Below is a small trained network, with its code and all its weights. Each question gives an input and a class and asks what happens when units are switched off, that is, made to give their printed mean instead of their output.

import numpy as np


def w(rows, s, z=0):
    codes = np.array(rows[::2]) - 128.0
    scale = np.full(codes.shape[1], s)
    scale[-1] = z or s
    return codes * scale


def norm(h):
    return h / np.sqrt((h * h).mean(-1, keepdims=True) + 1e-5)


def f(y):
    return y / 2 * (1 + np.tanh(0.7978845608 * (y + 0.044715 * y**3)))


def log_softmax(a):
    a = a - a.max(-1, keepdims=True)
    return a - np.log(np.exp(a).sum(-1, keepdims=True))


def net(x, mask):
    res = np.array(x, float).reshape(1, 2) / 4 @ E
    u = 0
    for l in range(4):
        y = f(norm(res) @ A[l][:, :-1].T + A[l][:, -1])
        res = res + np.where(mask[u : u + 5], y, B[l][:, -1]) @ B[l][:, :-1]
        u += 5
    return log_softmax(norm(res)[-1] @ U[:, :-1].T + U[:, -1])


A, B = {}, {}
E = w([
[48,206,194],'x0',
[255,99,146],'x1',
],0.0068)
A[0] = w([
[171,36,64,44],'L0N0',
[114,174,178,21],'L0N1',
[193,176,188,160],'L0N2',
[111,160,255,48],'L0N3',
[32,177,159,249],'L0N4',
],0.0097,0.0013)
B[0] = w([
[126,254,130,236],'L0N0',
[98,167,67,155],'L0N1',
[131,33,172,193],'L0N2',
[132,204,22,205],'L0N3',
[209,59,122,254],'L0N4',
],0.0088,0.0051)
A[1] = w([
[108,2,169,1],'L1N0',
[170,157,79,3],'L1N1',
[138,186,186,76],'L1N2',
[88,88,142,99],'L1N3',
[183,157,91,4],'L1N4',
],0.0083,0.0015)
B[1] = w([
[160,254,96,187],'L1N0',
[126,180,56,250],'L1N1',
[109,89,206,132],'L1N2',
[106,99,157,90],'L1N3',
[63,167,34,255],'L1N4',
],0.0062,0.0019)
A[2] = w([
[19,37,171,114],'L2N0',
[93,82,180,7],'L2N1',
[60,229,129,90],'L2N2',
[131,107,59,130],'L2N3',
[94,254,245,79],'L2N4',
],0.01,0.0021)
B[2] = w([
[177,109,190,123],'L2N0',
[220,56,94,92],'L2N1',
[226,203,138,241],'L2N2',
[82,171,142,253],'L2N3',
[101,10,40,165],'L2N4',
],0.013,0.0034)
A[3] = w([
[125,47,23,5],'L3N0',
[124,183,167,196],'L3N1',
[79,151,98,197],'L3N2',
[168,109,253,174],'L3N3',
[147,132,105,127],'L3N4',
],0.016,0.0019)
B[3] = w([
[49,41,75,158],'L3N0',
[119,68,113,254],'L3N1',
[172,98,176,254],'L3N2',
[152,43,255,201],'L3N3',
[77,109,109,191],'L3N4',
],0.016,0.0042)
U = w([
[198,223,65,226],'0',
[156,52,248,220],'1',
[71,48,58,195],'2',
[83,175,182,25],'3',
[89,177,159,35],'4',
[84,147,164,2],'5',
[93,159,161,10],'6',
],0.016,0.0063)

Each question gives the input, the list of numbers given to net, and the class t.
The units are the neurons (one row each of A and B). Each row of codes is followed by its name. A weight is (code - 128) times the scale printed after its matrix; where a second scale follows, it is the last column's (A, B and U).
mask holds one flag per neuron, layer by layer. A switched-off neuron (its flag False) gives its mean, the last column of its row in B, instead of its output. The means were averaged over made-up inputs and are rounded, as every weight is.
A unit's drop is (log p(t) with every unit on - log p(t) with that unit switched off) / (log p(t) with every unit on - log p(t) with every unit switched off).
The circuit of an input: a set's keep is (log p(t) with only the set's units on - log p(t) with every unit switched off) / (log p(t) with every unit on - log p(t) with every unit switched off). Starting from the 12 units with the biggest drops (on a tie, the unit counted first), units are removed one at a time, each time the one whose removal leaves the highest keep (on an exact tie, the one counted first), for as long as the keep stays at least 0.8.
circuit, biggest first: the units of the circuit, biggest drop first
unit that matters most: the unit with the biggest drop
top k neurons: the k neurons with the biggest drops, biggest first
k most important neurons of layer l: the k neurons of layer l with the biggest drops, biggest first
drop when u is switched off: that unit's drop, to one decimal
input [-2,-7], class 1: circuit, biggest first -> (L3N2)
input [2,-5], class 1: top 3 neurons -> (L0N0; L3N2; L2N3)
input [3,2], class 2: 2 most important neurons of layer 0 -> (L0N0; L0N2)
input [5,-3], class 0: top 2 neurons -> (L0N3; L0N2)
input [8,8], class 0: top 3 neurons -> (L0N3; L0N0; L3N3)
input [-3,-7], class 1: top 2 neurons -> (L3N2; L0N3)
input [-4,1], class 0: top 4 neurons -> (L0N0; L2N2; L1N4; L0N2)
input [2,3], class 2: top 3 neurons -> (L0N2; L3N1; L0N0)
input [8,7], class 0: top 2 neurons -> (L0N3; L0N1)
input [1,-4], class 1: top 4 neurons -> (L0N0; L3N2; L2N3; L2N2)
input [5,-5], class 0: top 4 neurons -> (L0N2; L0N3; L2N2; L3N3)
input [-3,1], class 2: top 3 neurons -> (L2N4; L0N3; L0N4)
input [4,0], class 0: top 4 neurons -> (L0N3; L2N4; L0N1; L2N3)
input [-2,-4], class 1: top 3 neurons -> (L2N2; L0N4; L0N3)
input [-5,1], class 0: circuit, biggest first -> (L0N0)
input [4,-7], class 1: circuit, biggest first -> (L0N0; L2N0)
input [-4,0], class 0: top 3 neurons -> (L2N2; L0N2; L1N4)
input [0,-5], class 1: top 4 neurons -> (L2N2; L3N2; L0N3; L2N3)
input [-1,2], class 2: top 3 neurons -> (L0N4; L2N4; L0N3)
input [1,1], class 2: 3 most important neurons of layer 0 -> (L0N0; L0N2; L0N3)
input [-8,3], class 0: unit that matters most -> L0N0
input [3,-4], class 1: 2 most important neurons of layer 2 -> (L2N3; L2N4)
input [0,3], class 2: 2 most important neurons of layer 0 -> (L0N4; L0N3)
input [2,-1], class 2: 2 most important neurons of layer 0 -> (L0N4; L0N0)
input [5,-6], class 1: 2 most important neurons of layer 0 -> (L0N0; L0N4)
input [3,1], class 2: 2 most important neurons of layer 0 -> (L0N4; L0N0)
input [0,2], class 2: 2 most important neurons of layer 0 -> (L0N4; L0N3)
input [2,-6], class 1: drop when L3N2 is switched off -> 0.7
input [3,3], class 2: drop when L0N1 is switched off -> 0.1
input [-5,-7], class 1: drop when L0N1 is switched off -> 0.0
